The symbols move the nodes like this.
* | se ge bu vu ri tu
rog | muv lig rez pav gaf vop
zus | lis mem zut von fuz lel
bof | tek dig nom tur duk rig
lig | rez mab vuz vam vas zin
dez | gev zov tiz ziv som goz
kal | raz sus bak rol fur nov
nas | lef tek rad gan faf bof
pav | mub vam gaf zin kal bak
fur | dom noz nov rad vin kuv
tur | sis nuv duk zud zit gof
mab | vuz kal raz bim tun dom
sus | bak lef nak mis noz nas
vot | bof rig dig sog nuv gos
mal | geg fal val zov rir ziv
gop | rog vop lig raz vam vas
fom | gos fam lof zut pez gab
dig | nom dil pon nuv gos zud
rig | dig zud dil gof fom lof
som | vub rur goz til mup pom
vas | vop tun zin sus nak rol
kog | fom gab fam mem dor von
rol | tun mis fur nas rad vin
vop | lig zin mab bak bim tun
gev | zaz tiz tuk fal vub zov
reg | vab bar mos fik muv vuf
zut | rok dor pez fuz lel bov
rez | vuf vuz ded gaf vop mab
ziv | fal zol som keb til mup
gof | nuv kog fom zus zut pez
dof | rol vin mis tel tek ves
ref | bov dez gev vod fal vub
zov | tiz fim rir zol rur keb
vuf | bar ded fil gop lig vuz
pom | rur rek mus mos gef sos
dos | reg vuf bar taf rog rez
sos | rek muv dos fil taf rog
zit | sog rok gof fam zus zut
mos | fer pul gef muv vuf fil
nov | sus nas lef vin kuv tel
nom | ves pon zon duk rig dil
sis | faf duk vot dil sog nuv
vod | mal ziv fal goz fim dep
bar | mos fil pul rog rez ded
ves | vin zon gan vot dig pon
pez | kog von gab lel bov zaz
pul | gef taf fik rez ded mub
rur | goz mus keb fer nud rek
lef | nak rad dof kuv tel tek
nud | pom sos rek bar pul fik
bov | dor gev zaz mal val dez
lel | mem ref bov tuk mal val
ded | fil pav mub vop mab raz
zud | dil lis zit kog fam zus
fuz | gim geg lel gev tuk mal
nak | bim dof rol noz nas rad
mus | keb reg vab gef sos dos
fim | rir til dep pom mus vab
fer | mup gef nud dos bar pul
fam | lof gim zus dor von fuz
zon | gan tur sis rig dil sog
zol | som pom rur vab fer nud
sog | tur gof nuv lof lis rok
bez | fuz mal geg dez tiz vod
fal | val som vub fim dep zol
raz | pav bak vam tun dom sus
zaz | von tuk bez val dez tiz
lis | zit zut rok gab gim mem
mup | zol nud pom reg mos gef
bak | vam nak bim fur nov lef
von | gab bez fuz ref gev tuk
dom | kal nov sus dof mis noz
vab | til mos fer sos dos bar
zin | mab dom kal nak rol fur
gim | zus lel mem zaz bez geg
gan | kuv sis faf dig pon tur
geg | lel val ref tiz vod fal
goz | zov keb fim mup pom mus
pon | zon sog tur gos zud zit
gos | rig lof zud rok kog fam
mub | taf gaf gop mab raz vam
taf | fik gop rog vuz pav gaf
keb | fim vab til nud rek reg
fik | sos rog muv ded mub gop
rek | mus dos reg pul fik muv
nuv | duk fom gos lis rok kog
vuz | ded raz pav vas zin kal
dil | pon zit sog fom lof lis
gef | nud fik sos vuf fil taf
tel | nas bof tek zon sis vot
faf | tel vot bof pon tur duk
til | dep fer mup rek reg mos
gaf | gop vas vop kal bak bim
rir | vod dep ziv rur keb til
dep | ziv mup zol mus vab fer
duk | vot gos rig zit gof fom
vub | dez goz zov dep zol rur
kuv | noz faf tel nom zon sis
muv | dos rez vuf mub gop lig
tun | zin fur dom lef dof mis
mis | fur kuv noz tek ves gan
gab | fam fuz gim bov zaz bez
tiz | tuk rir vod som goz fim
lof | zud zus lis pez gab gim
dor | pez zaz von geg ref gev
bim | vas rol tun nov lef dof
val | ref vub dez rir ziv som
tek | rad nom ves sis vot dig
tuk | bez vod mal vub zov rir
vin | mis gan kuv bof nom zon
noz | nov tel nas ves gan faf
mem | zut bov dor bez geg ref
rad | dof ves vin faf bof nom
rok | gof pez kog gim mem dor
fil | pul mub taf lig vuz pav
vam | gaf bim vas dom sus nak

In the rows, zero is written as 482.

The rows follow the links: the fewer symbols apart two nodes are, the more alike their rows tend to be.

Each row is also shifted at random along 8 hidden directions that mean nothing.

Some nodes, each with a row of numbers:
gev
381;500;456;510;498;480;509;437;452;584;493;435;478;556;445;482;497;444;448;466;451;487;458;391;440;616;502;486;251;505;334;531;487;547;501;493;502;603;504;429;496;471;487;416;528;513;548;454;479;563;536;575;340;500;457;510
mus
412;497;563;476;466;449;531;448;521;535;416;582;524;293;397;505;380;616;431;558;374;477;387;437;539;491;503;500;560;456;589;481;431;488;382;505;509;543;447;530;550;511;470;413;154;448;475;442;531;430;378;502;645;484;268;632
fom
324;475;371;500;450;517;424;377;464;465;485;516;444;648;579;475;515;453;522;393;591;504;408;451;457;564;464;446;405;479;431;516;548;421;572;492;458;346;448;435;341;432;399;492;469;569;530;467;387;542;511;486;498;467;552;496
sos
396;518;423;516;508;462;412;529;504;491;420;500;482;457;481;511;503;495;483;482;541;456;521;446;467;555;499;438;530;443;486;457;531;484;514;496;457;498;458;437;500;478;470;430;496;535;516;515;414;481;473;458;527;496;475;447
zaz
624;479;431;521;477;450;423;428;500;540;428;565;504;415;539;519;423;532;527;491;467;462;384;351;449;654;480;384;459;460;471;553;477;415;538;504;471;540;465;455;446;463;407;359;343;547;541;445;364;530;439;468;529;471;387;482
nud
681;482;534;439;456;522;470;505;514;516;503;419;507;509;442;481;462;484;465;477;447;453;509;485;445;465;512;480;472;435;452;505;452;527;476;546;438;443;474;454;486;471;535;549;584;473;504;504;553;489;530;475;415;467;588;470
fur
363;480;526;493;498;467;508;418;521;448;447;514;476;482;486;455;425;474;521;533;541;508;509;515;459;396;461;436;573;511;631;473;505;425;466;456;460;449;472;512;440;474;466;446;358;507;437;473;421;448;426;444;525;492;451;441
dom
268;461;433;500;513;508;368;528;464;432;445;462;479;477;500;446;521;511;477;417;526;490;506;514;548;558;502;458;510;451;328;412;542;498;479;495;511;402;442;465;484;477;473;553;591;534;489;511;515;475;523;486;550;466;548;529
muv
399;548;498;491;487;451;476;562;495;439;410;521;499;432;444;517;468;495;477;484;530;461;584;475;505;444;478;465;645;461;503;468;505;458;469;467;488;392;453;503;553;448;528;388;376;519;448;516;443;460;438;454;572;526;281;482
tiz
754;486;463;507;430;480;464;514;479;506;460;476;448;469;543;502;482;397;521;528;472;461;455;516;514;538;509;458;513;458;538;461;394;469;540;539;416;548;497;417;383;488;423;591;542;538;519;474;427;403;493;464;508;510;729;342
zin
512;451;514;470;496;493;420;506;521;435;457;499;512;409;489;463;452;548;499;485;488;480;504;511;500;452;486;434;623;451;518;457;504;458;460;495;478;409;448;509;492;487;482;515;467;484;459;504;492;446;457;427;570;450;495;495
fim
631;500;442;500;433;462;431;580;449;448;403;537;472;397;521;534;469;470;489;485;441;435;437;463;626;613;524;491;539;415;348;464;422;454;505;507;492;518;452;445;496;468;451;477;388;499;494;509;469;442;468;468;601;481;457;474
rur
414;503;373;478;488;493;458;435;504;563;553;462;476;519;459;511;580;551;440;436;511;450;396;435;358;506;474;572;326;464;602;474;498;532;488;509;438;523;493;450;492;522;464;477;598;430;562;491;515;552;505;503;398;479;549;536
mup
509;510;455;450;466;495;466;531;494;454;486;506;481;571;491;519;512;474;453;459;536;473;542;460;453;441;497;460;553;436;477;526;556;493;543;499;453;410;437;431;505;462;501;471;507;475;477;515;449;485;484;428;499;448;484;469
fuz
522;477;417;518;527;431;476;557;440;509;505;508;460;447;511;518;554;465;461;507;472;495;501;447;478;539;480;465;477;504;476;489;522;523;538;452;508;641;517;456;536;533;446;460;593;457;501;465;420;473;479;486;475;478;512;426
kog
480;482;489;497;460;452;527;539;419;419;452;552;450;467;513;501;482;431;476;494;464;514;507;507;607;467;476;478;594;509;413;478;475;455;499;445;534;472;481;501;487;470;456;489;377;488;435;458;451;418;450;489;598;494;396;485
zol
477;519;480;451;440;483;527;436;504;489;469;539;484;535;467;520;443;490;463;490;489;469;446;432;465;463;485;501;464;454;524;547;492;464;502;497;453;458;450;458;482;458;484;399;316;464;488;483;460;509;448;459;493;466;383;514
zut
629;475;401;480;457;494;484;410;482;491;540;490;451;626;565;500;513;437;523;447;548;477;437;436;384;496;452;464;379;495;521;557;504;431;581;477;432;470;497;442;396;461;439;448;543;488;514;477;390;554;498;449;381;460;555;407
sis
435;453;547;451;511;492;527;458;463;463;518;461;510;538;466;451;445;478;474;459;456;521;530;454;478;450;471;450;450;519;335;547;525;493;465;444;543;438;484;518;526;455;538;428;475;461;445;469;515;537;499;505;408;452;337;539
rad
549;455;577;463;471;489;593;504;447;403;490;434;449;558;493;443;424;323;510;552;468;505;572;556;560;383;488;491;451;525;379;500;453;468;476;434;498;561;506;485;475;459;541;479;460;439;395;498;493;446;500;469;382;468;514;356
lis
543;506;570;436;447;499;561;526;424;454;539;430;505;532;434;478;490;460;441;413;426;515;573;518;522;368;458;533;539;526;352;508;446;512;431;458;551;293;515;559;537;434;572;532;526;467;426;456;588;497;524;554;448;523;318;569
pon
538;438;503;482;492;492;479;419;498;458;476;513;480;550;549;458;421;451;531;493;513;517;490;457;452;487;471;367;508;502;470;551;535;424;545;473;472;454;467;470;413;453;446;452;430;526;467;457;386;494;465;437;476;442;497;427
fal
339;518;372;534;484;468;448;555;413;521;468;451;438;513;485;506;579;411;445;450;487;464;471;462;544;637;516;538;342;474;311;433;479;546;519;488;500;596;498;408;501;492;458;505;616;518;543;497;482;493;544;555;447;516;564;469
gop
537;501;497;462;471;484;491;520;498;405;444;497;476;517;500;498;440;432;508;505;526;456;538;489;509;437;490;475;529;450;450;506;496;435;505;470;456;463;449;465;492;448;519;414;408;463;442;540;447;481;464;406;480;456;432;410
vin
510;471;525;475;484;493;498;428;469;482;494;439;517;433;457;455;424;503;507;457;423;452;427;448;496;524;456;534;337;512;358;496;411;451;407;445;528;494;508;547;511;453;531;385;410;456;465;486;557;571;496;527;383;496;291;546
sog
215;480;483;481;516;484;516;447;466;497;540;472;467;567;452;450;546;504;440;441;523;556;535;505;430;385;452;480;514;545;544;473;563;529;476;451;519;382;498;517;482;496;481;534;558;493;469;437;491;483;495;535;488;495;466;551
rig
565;431;449;507;494;505;380;436;474;537;499;446;510;401;512;451;485;564;515;420;427;471;377;449;473;628;472;457;387;482;396;464;428;478;454;508;505;454;506;510;438;489;439;536;588;533;547;449;529;536;523;537;467;495;529;549
faf
620;436;531;492;507;451;491;480;481;478;494;500;510;303;479;472;435;544;510;535;388;481;424;487;514;480;456;492;498;514;523;455;413;457;412;445;528;591;521;564;529;521;470;453;410;420;449;455;519;462;432;481;509;481;395;501
zud
423;470;486;496;474;490;525;398;465;486;487;477;450;588;522;454;462;399;511;491;514;519;473;483;469;483;473;441;420;525;471;517;492;455;527;469;475;482;490;463;393;455;447;482;453;533;480;447;415;488;495;502;441;487;539;434
vot
450;424;478;480;503;507;441;480;451;468;505;459;491;496;507;447;488;500;482;437;449;507;463;478;526;547;492;454;432;493;314;486;511;500;483;477;531;461;485;484;477;481;471;536;560;486;486;470;527;503;523;509;474;443;514;536
mem
288;430;419;473;448;516;493;457;414;466;492;515;425;609;542;468;519;420;438;464;470;530;394;499;612;571;533;491;374;469;293;486;531;516;540;507;509;523;438;399;414;489;411;594;464;485;508;458;496;442;516;518;535;413;669;535
noz
669;480;552;458;465;496;530;403;525;433;498;472;485;538;506;462;401;429;563;500;530;476;521;502;403;354;434;445;529;507;600;534;456;390;488;456;430;389;498;526;417;432;513;419;402;488;425;492;428;516;461;412;409;494;433;383
dep
652;492;467;465;418;504;468;440;491;521;469;487;498;459;483;511;435;504;487;471;421;423;354;428;508;596;508;529;353;424;409;508;390;462;472;534;455;510;467;450;455;459;470;460;384;477;531;490;524;524;488;498;460;473;472;523

From each start, follow one symbol. Which node do you reach?
Answers are names.
391;499;468;452;531;490;454;503;516;469;534;452;520;487;430;489;529;573;456;421;527;466;541;462;382;398;453;513;491;477;519;490;552;503;444;457;490;387;478;526;580;485;554;424;580;421;469;525;533;559;493;461;427;467;350;547
vu	bak
382;496;554;470;477;462;608;430;477;522;482;527;471;568;439;482;429;432;441;547;465;542;526;451;470;422;495;431;496;518;519;560;525;510;506;478;491;528;471;462;482;474;489;429;331;492;462;426;432;452;449;510;475;478;408;488
tu	fal
665;535;470;494;483;476;411;511;533;483;428;469;519;471;492;518;452;481;540;461;547;417;539;418;395;530;476;413;533;436;502;514;474;425;520;507;424;409;465;458;484;431;508;374;499;553;505;526;395;541;485;421;443;513;404;400
vu	rog
532;497;447;503;504;478;398;503;517;570;473;447;519;354;434;499;512;580;471;468;440;429;428;437;429;591;497;507;423;442;511;440;439;528;441;528;468;547;498;477;527;516;482;478;576;485;554;499;529;514;498;512;461;510;500;524
se	vab
501;490;494;474;468;467;456;571;481;478;439;540;496;364;454;518;472;549;438;513;426;473;468;487;577;508;517;493;602;431;469;451;468;509;455;508;502;507;450;480;548;507;475;516;403;461;473;485;525;413;442;467;627;472;448;540
se	rur
437;489;484;523;504;462;452;436;498;432;388;519;488;466;524;471;391;449;559;495;539;465;491;425;490;565;470;400;478;486;409;513;497;376;504;449;485;480;457;484;450;414;469;311;304;555;462;503;367;532;452;445;490;491;312;425
tu	tel
342;478;390;533;521;449;422;583;452;491;420;511;442;435;508;506;537;445;453;532;485;473;476;471;575;631;543;467;451;435;374;431;534;536;534;496;486;704;454;377;516;535;428;490;539;486;525;513;433;426;488;470;541;451;628;424
se	mup
396;510;528;498;451;451;558;543;440;506;451;514;455;402;426;494;495;455;421;549;403;510;487;549;614;458;514;540;566;497;522;411;420;544;437;493;518;558;492;485;501;521;465;580;399;481;464;441;538;356;451;544;604;532;520;514
se	mal
555;505;534;462;468;487;451;558;504;474;432;483;509;419;444;498;449;515;460;485;460;466;537;504;523;470;516;456;630;435;471;460;467;502;457;523;474;404;452;482;518;476;513;528;467;509;473;499;517;428;475;469;572;492;475;503
vu	muv
471;489;513;447;446;515;518;439;515;472;488;447;482;508;447;466;454;475;480;492;484;458;451;522;474;413;490;557;422;461;536;464;434;484;439;502;438;464;474;484;464;477;517;510;437;441;470;512;554;481;492;477;438;472;536;490
se	fil
672;423;465;462;443;548;348;457;490;462;498;465;509;487;561;448;478;553;535;382;478;483;421;506;497;550;477;408;557;444;400;474;463;439;502;544;475;254;463;501;380;450;434;646;603;561;517;463;516;490;532;469;558;458;625;539
ge	gos
492;444;440;487;428;513;499;308;482;562;524;488;470;491;509;455;458;522;497;466;426;474;253;451;456;578;471;550;255;503;535;491;383;455;456;515;460;534;503;487;365;495;397;506;382;473;548;430;518;536;483;545;442;474;556;569
tu	fuz
536;459;543;442;446;534;524;422;476;411;492;427;481;628;508;438;417;382;527;451;507;488;513;518;500;426;476;478;413;493;359;532;463;432;490;475;469;379;473;483;414;413;528;479;454;491;434;506;501;521;527;461;382;459;497;437
tu	bof
614;420;511;499;503;496;456;404;539;538;473;432;489;383;487;428;414;492;536;564;426;453;380;497;448;548;501;468;348;478;558;448;404;476;445;517;431;671;509;467;423;528;451;508;506;470;518;478;503;469;486;465;402;465;679;407
bu	bim
483;488;479;486;443;494;443;506;491;428;410;507;480;411;493;484;448;490;496;493;476;443;433;520;586;527;509;516;520;427;450;428;429;440;452;508;468;467;446;475;467;472;468;502;368;487;469;520;514;442;463;456;582;478;492;493
bu	ded
341;504;417;497;477;475;468;539;480;398;426;512;427;555;524;496;515;389;493;510;591;479;536;538;540;455;506;479;556;449;506;440;546;454;543;476;441;496;435;413;446;477;455;490;465;495;460;542;401;418;471;411;550;465;606;371
ri	gaf
501;514;443;486;524;459;453;586;472;405;451;477;494;498;496;523;502;447;506;462;552;443;598;437;466;485;480;463;508;456;362;511;553;456;517;431;493;493;467;466;579;452;549;329;533;461;449;563;426;546;490;415;424;467;322;405
ri	zin
422;492;515;471;441;509;518;457;455;530;474;468;476;564;457;469;464;444;443;465;438;506;475;465;529;538;521;474;414;476;341;514;466;529;491;528;495;450;463;442;452;451;485;538;452;530;506;451;521;481;523;552;474;484;522;542
tu	rir
480;485;529;491;529;477;440;574;463;458;463;404;521;413;440;459;479;482;489;444;449;464;583;484;510;516;484;473;487;492;290;455;471;510;429;458;544;456;502;522;575;459;564;452;607;499;459;514;546;522;533;515;421;511;366;494
ri	noz
